Group and class of each row
[ -2  -5 -30   2 -32  32   2  29  -9   7   3   7 -13   4  -2 -12 -11  -9
   2  -8  -1   8  -3  15 -14  20  -4 -18   6  -1   4]
G.CH
[ -3   6   7 -17  -5  27  -6  15 -16   2   0 -14  12  -6   2  13 -28  11
  -2  15 -13  -9  -3   6   5  19  -1  -8  10  -9   0]
L.ZJ
[-47 -10  -2   3   6   5   5 -21  14  -1   4  34   3  -8  -5  13 -62  -9
  13  20  12 -10  -5 -16 -11  -5 -10   9   9   0  13]
L.CT
[-16  -6 -30 -12 -36  19   5  26 -18   0   1  22 -13  20   6 -25  -1 -12
  -4  -5  -4   5   3  20 -17  18 -14 -15   0  -8   0]
G.CH
[-27  -2   8  -8  -8   2  15  13   2  -2  -3   4  -2  -6  -3  18 -45   3
   9  12 -11   3  -5 -10  -2  24 -11 -11   7 -11   2]
L.ZJ
[-10   4 -20 -15 -19   6   7  16   0  -4   2   0  -9   0   1  10 -33  -4
   6  13   1  25   1  -3  12   3 -19  -5   0 -12   2]
L.ZJ
[-32   4   8   0   1  15   4  -7  -4  -3  -1  15   5 -19   3   5 -35  -4
   3  11   6   2   5 -19  10  -4 -22  11   5  -1   7]
L.CT
[-48  -7 -23 -20  -9   4   7  43  -8   1  12  34  -6  25   5  -9  -8 -15
   2 -19  15   0  -6  24  -8  28 -16 -13  -5  -5   7]
G.CH
[-23   2  23  10 -10  -8   9   3  38 -33   0 -33  -2 -13  -4  11 -18  -1
   9  24  13   0  -1 -50   7  -3 -36   4   6 -11   1]
L.CT
[ 27  11 -14   9 -33  19   1  21 -19   1   0  -4  -3  18   3  -1  32 -17
   2   7  -6  -2   3   6 -12   0 -15  -6   3  -3  -1]
G.GH
[-47  -6  10  14 -12  16  12  -5  19  -1   2  -5  -3  -2  14  16 -48 -13
  -2   9  11   3   7 -25  -1  10 -21  -2   7 -10  10]
L.QR
[ -8  -2 -40   3 -20  12   0   2  -5  -1   5   5   6   3   0  -9 -17  -8
 -15   5   9   7   2  -8 -11   4 -13  -6  -4   0   6]
G.RZ
[-46  10  -2  -8   0  17  18   4   1  -1  -6  24   0   6  -1  18 -35 -25
  10  19  18   7   2 -18  -5   3 -28 -41  10  -3  -2]
L.CT
[ 13   4 -10   2 -25  17   3  18 -19   7  -3   3  -2   5  -5   7 -11  -5
  -1   1  -3  -3   8  10   3   2 -20  -3  10  -1   3]
G.RZ
[-30  -8  -4  -2 -32  13   9   4   0   4   1  43  10  -5   1  32 -71  -5
  10  15   5  -1  -7  10 -12   9 -18  -8   2 -13   1]
L.CT
[-40   5   7  13  -3   7   1  -1 -12   0 -11   7  -6  -4   6  10 -41 -13
  11  14   1  -2 -16  -7   3   0 -10   3  16 -10   4]
L.QR
[ -2   4   2  -4 -15   4   5  15  12  -7 -12   6 -21  13   2  23 -32  -1
  14  17   2  -2   1  -7   7   8 -11  -2   4  -8   0]
L.ZJ
[-28  -5   6  -5  -1  16  30 -10  26   0  -4  25   0  -4  -1  33 -54  -2
  18  17  -5  -1   2 -32  18  -6 -14   0   5  -6   2]
L.CT
[-25  -5   3  -3 -11   9   6   5  -2   0  -4   4  -6  -2   2  10 -28  -3
  16  -4 -14  -9   4  -7   7  14  -6  -3   4 -26   4]
L.ZJ
[-39  -7   8   6   1   9   8  -5   8  -3   0  26  -6  -9   7  17 -53  -6
  11  14   3   1   7 -19   1   3  -7  -4   9 -13  -5]
L.CT
[  7   8 -15 -32   5  29   1  17 -23   9   7  23   7  12   5  -7  -3  -5
  -4  19 -21  -3  -1   6   2  12 -26  -5  -2  -8  26]
G.GH
[ 14  -1 -27  -1 -25   8   3   3  -7   0  -8  23   9  -4  -5  12 -22   1
  -7   8   7   1   1  24 -14   7  -9  -8   6   2   6]
G.RZ
[-24  -6  -3   4 -19  10   8 -22   3  -5  -2  57  -1   2  -8  20 -71  -7
  15  14   4  -3   5  -8  -3   7 -26   5   8  -7   2]
L.CT
[  3   1 -39 -16 -47  38  -1  27 -39   9  11  73   1  17   1  17 -33  -1
 -11   2 -11  13  10  43  -9  19 -20 -17   5  -9  -2]
G.GH
[  5  -1 -37  -2 -42   2   5  12 -13   1   0  23   9   6  -4  20 -16  -6
   5   4   6   0  19  24 -10   4 -14  -6   0   0  -5]
G.RZ
[  1   5   5 -13 -21  10   3  13  -2  -1  -9  -5  -5   0  -5   7 -32   1
   3   7  -5   9   4 -12  26  15 -19 -20   1 -21   0]
L.ZJ
[ -6   7   3  -7  -9  12  11  32   1   0  -7  -3  -2  -1  -3  13 -21   3
  14   6 -11  -3   3  -9   1  13  -8 -11   5 -15  -3]
L.ZJ
[-42  -3  -4   6   5  14   8 -10   8 -18  -5  22  -6  -4   3  13 -25 -16
   2  20   9   5   3 -22  -9  -7 -27  10   6 -10   6]
L.CT
[  4   4  -1 -10 -14  19   8  -2   2   4  -4  50   2  -8  -6  26 -65  -3
   6   7   3  -5   8  -8  -7  12 -25 -18  11 -20  -3]
L.CT
[  4  12 -24 -18 -37  34   0  31 -17 -14   6  38  10   4   4 -14  -7  -5
  -1 -63  -7   2  -1  18  -9  18 -27 -22   1  -2   5]
G.GH
[-37  -1 -11   0 -21  20   9  -7   1   0 -14  27   3  -2  -2   9 -57  -5
   3  15   2   3  -1  -9  -6   2 -19 -10  10  -9   2]
L.QR
[  4 -13 -34  -3 -16   0   2  25   1   0   6  -1  -3  15   7  -7  12 -11
   6  -1  20   5  -5   8   5  17 -13  -8   0  12   9]
G.CH
[-37   0  10 -13   5  17  -3 -19  -4  -1  -2  23  -5 -19  10   3 -53  -1
   6  11   0   0   6 -12  22  -4 -12   1   0 -14  -9]
L.QR
[-17   0 -11 -12 -27 -11   9   6  20   2  -6  11  -7  -3  -2  19 -41  -4
  20   5  16   7   5   5 -14  14 -13  11   4 -16   1]
L.ZJ
[  9   7 -15  -7 -24  15   5   2   4   2   1  16   5   1  18   2  -7  -7
  -2   2  -7   7  -1   2   2   8 -22  -8  -7  -4   5]
G.RZ
[ -6  12  -1  -6 -19  13   9  20  -5  -3  -6  -1  -5   1  -6  21 -37   3
   3  15 -11  -5   2  -3   2   3 -12  -8   0  -9   1]
L.ZJ
[ -6   5  -8  -1  -8  15  -1  13 -11   1  -2 -21   0   2   3  12 -24   5
   6  11   0  -2   2  -2  10  13  -9 -14   4  -6   3]
L.ZJ
[ -6  -8 -35 -14 -19  18  12  20 -21   2   8  11  -4   8   1 -25   5 -14
 -29  -3  -8  -2   2  21   2  16 -15  -9   3   3   6]
G.CH
[  1  -7 -32 -10 -29   8   3  19 -10   3  -1 -29  -1   6  -5   0 -18   0
   3   3  11   2   2  20  -7  14 -14 -10   0  -5   9]
G.RZ
[-35   3   3  -2  -5   0   8 -12  12   0  -8  20  -3  -2  -3  21 -44  -4
  13  15  11   0   3 -10  -1  -1 -12   8   6  -1  18]
L.QR
[-14   4  -3  -5  -2  15   6  17   6   8   2 -23   2  -5   0  18 -31   6
  14   7  10  11   1 -11   6  10   4  -4   4   2   6]
L.ZJ

Group and class of each row
[ -4  -5  -7  10  -4  -2   3  -3  -2   0   2  -4  -6  -4 -13  -2  -2   0
  -2  -2   3   2   0   0   8  -5   0  -2  -6   3  -7]
PZ.T
[  3  -2  15   5  -6   1   7  -2  -4  -3  -5   4  -2   8  16   4  12   7
   0  -3   6 -10  -6 -19  -2  -9  13   1  -2   5  -5]
NF.F
[  3  -2  14 -10  -2   4   4   4   3  -2 -14  27   7   7   5   5  19  -3
   2   3   2  -8   5 -17  -8  -3   6   1   0   4   6]
NF.S
[ -7 -10  -5  15 -10  -3   5  -1  -2   4   7   5  -3  -5 -18  -4   2  -3
  -4  -1   4  -1  -2  -5  10  -7   3  -4  -7   3  -5]
PZ.T
[ -6  -3 -11   9  -3  -3   3  -4  -2   3   5  -6  -5  -8 -19  -5  -5  -2
  -4   0   2   6   2   5   9  -3  -3  -3  -4   1  -4]
PZ.B
[ -1   3  12 -14   3   2   9   0   0  -9 -17  17   8  -1  -4   1  14  -4
  -3   1   0  -3  17 -11  -7  -5   1   6   4   7   9]
NF.F
[ -6 -14   2  19 -14  -3   7   1  -5   8  19   9   3  -7 -10  -3   2   0
  -5   3   5  -1  -3  -7   5  -6   6  -5  -8   0   1]
PZ.T
